Below is a small trained network, with its code and all its weights. Each question gives an input and a class and asks what happens when units are switched off, that is, made to give their printed mean instead of their output.

import numpy as np


def w(rows, s, z=0):
    codes = np.array(rows[::2]) - 128.0
    scale = np.full(codes.shape[1], s)
    scale[-1] = z or s
    return codes * scale


def norm(h):
    return h / np.sqrt((h * h).mean(-1, keepdims=True) + 1e-5)


def f(y):
    return np.maximum(y, 0)


def log_softmax(a):
    a = a - a.max(-1, keepdims=True)
    return a - np.log(np.exp(a).sum(-1, keepdims=True))


def net(x, mask):
    res = np.array(x, float).reshape(1, 7) / 4 @ E
    u = 0
    for l in range(4):
        y = f(norm(res) @ A[l][:, :-1].T + A[l][:, -1])
        res = res + np.where(mask[u : u + 3], y, B[l][:, -1]) @ B[l][:, :-1]
        u += 3
    return log_softmax(norm(res)[-1] @ U[:, :-1].T + U[:, -1])


A, B = {}, {}
E = w([
[139,185,181,122,191,68,183,164,149,140],'x0',
[133,89,138,161,89,137,146,196,245,52],'x1',
[121,94,76,55,65,83,162,134,168,121],'x2',
[193,74,187,93,152,134,106,144,222,174],'x3',
[129,163,167,203,125,123,149,158,137,8],'x4',
[166,114,159,86,113,69,255,74,183,211],'x5',
[181,207,61,91,91,144,156,78,176,119],'x6',
],0.0091)
A[0] = w([
[164,151,108,116,118,119,160,128,222,120,63],'0.n0',
[126,195,77,131,107,97,148,142,222,80,4],'0.n1',
[161,94,162,141,150,133,113,90,185,251,9],'0.n2',
],0.018,0.0024)
B[0] = w([
[119,101,117,96,82,100,253,119,87,128,232],'0.n0',
[164,73,124,130,137,237,125,136,192,104,224],'0.n1',
[120,67,149,46,116,180,184,194,144,106,245],'0.n2',
],0.0074,0.012)
A[1] = w([
[156,174,75,146,105,129,171,77,172,111,7],'1.n0',
[147,146,241,176,188,88,203,154,170,123,135],'1.n1',
[135,172,157,155,171,124,154,112,2,170,194],'1.n2',
],0.021,0.0014)
B[1] = w([
[86,175,127,39,93,94,188,115,71,117,191],'1.n0',
[149,117,96,28,69,240,254,165,146,125,253],'1.n1',
[55,183,104,107,80,4,59,3,107,170,216],'1.n2',
],0.0099,0.014)
A[2] = w([
[192,192,83,145,107,120,171,123,189,40,48],'2.n0',
[213,176,161,109,176,196,135,125,162,177,1],'2.n1',
[205,97,81,89,129,172,141,109,160,253,60],'2.n2',
],0.021,0.00074)
B[2] = w([
[142,109,184,76,129,195,161,160,153,176,212],'2.n0',
[199,146,108,122,85,136,130,141,42,189,181],'2.n1',
[114,148,128,4,118,119,182,133,196,108,251],'2.n2',
],0.016)
A[3] = w([
[139,7,184,119,98,45,135,115,182,154,6],'3.n0',
[137,92,153,88,213,110,71,181,225,123,39],'3.n1',
[211,150,95,125,166,105,250,155,199,97,101],'3.n2',
],0.019,0.0014)
B[3] = w([
[121,173,95,35,36,166,141,88,127,126,163],'3.n0',
[173,129,49,224,118,87,40,83,142,125,153],'3.n1',
[115,59,79,161,108,90,128,110,254,45,250],'3.n2',
],0.009,0.022)
U = w([
[153,131,203,254,221,175,85,207,111,52,5],'0',
[92,192,114,156,138,90,65,61,58,127,215],'1',
[144,128,159,49,104,204,218,147,177,80,184],'2',
],0.0099,0.0025)

Each question gives the input, the list of numbers given to net, and the class t.
The units are the neurons (one row each of A and B). Each row of codes is followed by its name. A weight is (code - 128) times the scale printed after its matrix; where a second scale follows, it is the last column's (A, B and U).
mask holds one flag per neuron, layer by layer. A switched-off neuron (its flag False) gives its mean, the last column of its row in B, instead of its output. The means were averaged over made-up inputs and are rounded, as every weight is.
A unit's drop is (log p(t) with every unit on - log p(t) with that unit switched off) / (log p(t) with every unit on - log p(t) with every unit switched off).
The circuit of an input: a set's keep is (log p(t) with only the set's units on - log p(t) with every unit switched off) / (log p(t) with every unit on - log p(t) with every unit switched off). Starting from all 12 units, units are removed one at a time, each time the one whose removal leaves the highest keep (on an exact tie, the one counted first), for as long as the keep stays at least 0.8.
circuit, biggest first: the units of the circuit, biggest drop first
top k neurons: the k neurons with the biggest drops, biggest first
k most important neurons of layer l: the k neurons of layer l with the biggest drops, biggest first
drop when u is switched off: that unit's drop, to one decimal
input [1,-3,6,1,-7,-7,-5], class 1: top 2 neurons => 1.n1; 0.n1
input [2,-4,-8,-7,-6,6,-3], class 1: circuit, biggest first => 1.n2
input [4,4,-4,-6,-5,1,-2], class 1: circuit, biggest first => 1.n2; 0.n1; 0.n2
input [-7,2,-3,2,-3,-5,-2], class 0: top 2 neurons => 1.n1; 1.n2
input [-5,-1,-2,1,4,-5,-7], class 0: 2 most important neurons of layer 2 => 2.n2; 2.n1
input [5,8,5,-3,-3,-8,-2], class 0: top 4 neurons => 1.n1; 2.n2; 3.n1; 0.n0
input [-5,1,1,3,3,-3,-5], class 1: 2 most important neurons of layer 0 => 0.n0; 0.n1
input [1,2,1,-8,-2,6,-3], class 1: 2 most important neurons of layer 2 => 2.n2; 2.n0
input [-7,5,-8,-4,-8,-1,-7], class 1: 2 most important neurons of layer 0 => 0.n1; 0.n2
input [-3,5,-3,-5,-6,-6,-7], class 0: 2 most important neurons of layer 2 => 2.n2; 2.n1
input [0,5,0,-5,-3,-5,-7], class 0: drop when 2.n2 is switched off => 0.2
input [6,-6,1,-5,3,2,-1], class 1: drop when 1.n2 is switched off => 1.1
input [-5,-4,-3,-4,0,2,-6], class 1: drop when 3.n0 is switched off => 0.0
input [-4,7,-8,-1,-2,-4,-8], class 0: most important neuron of layer 2 => 2.n2
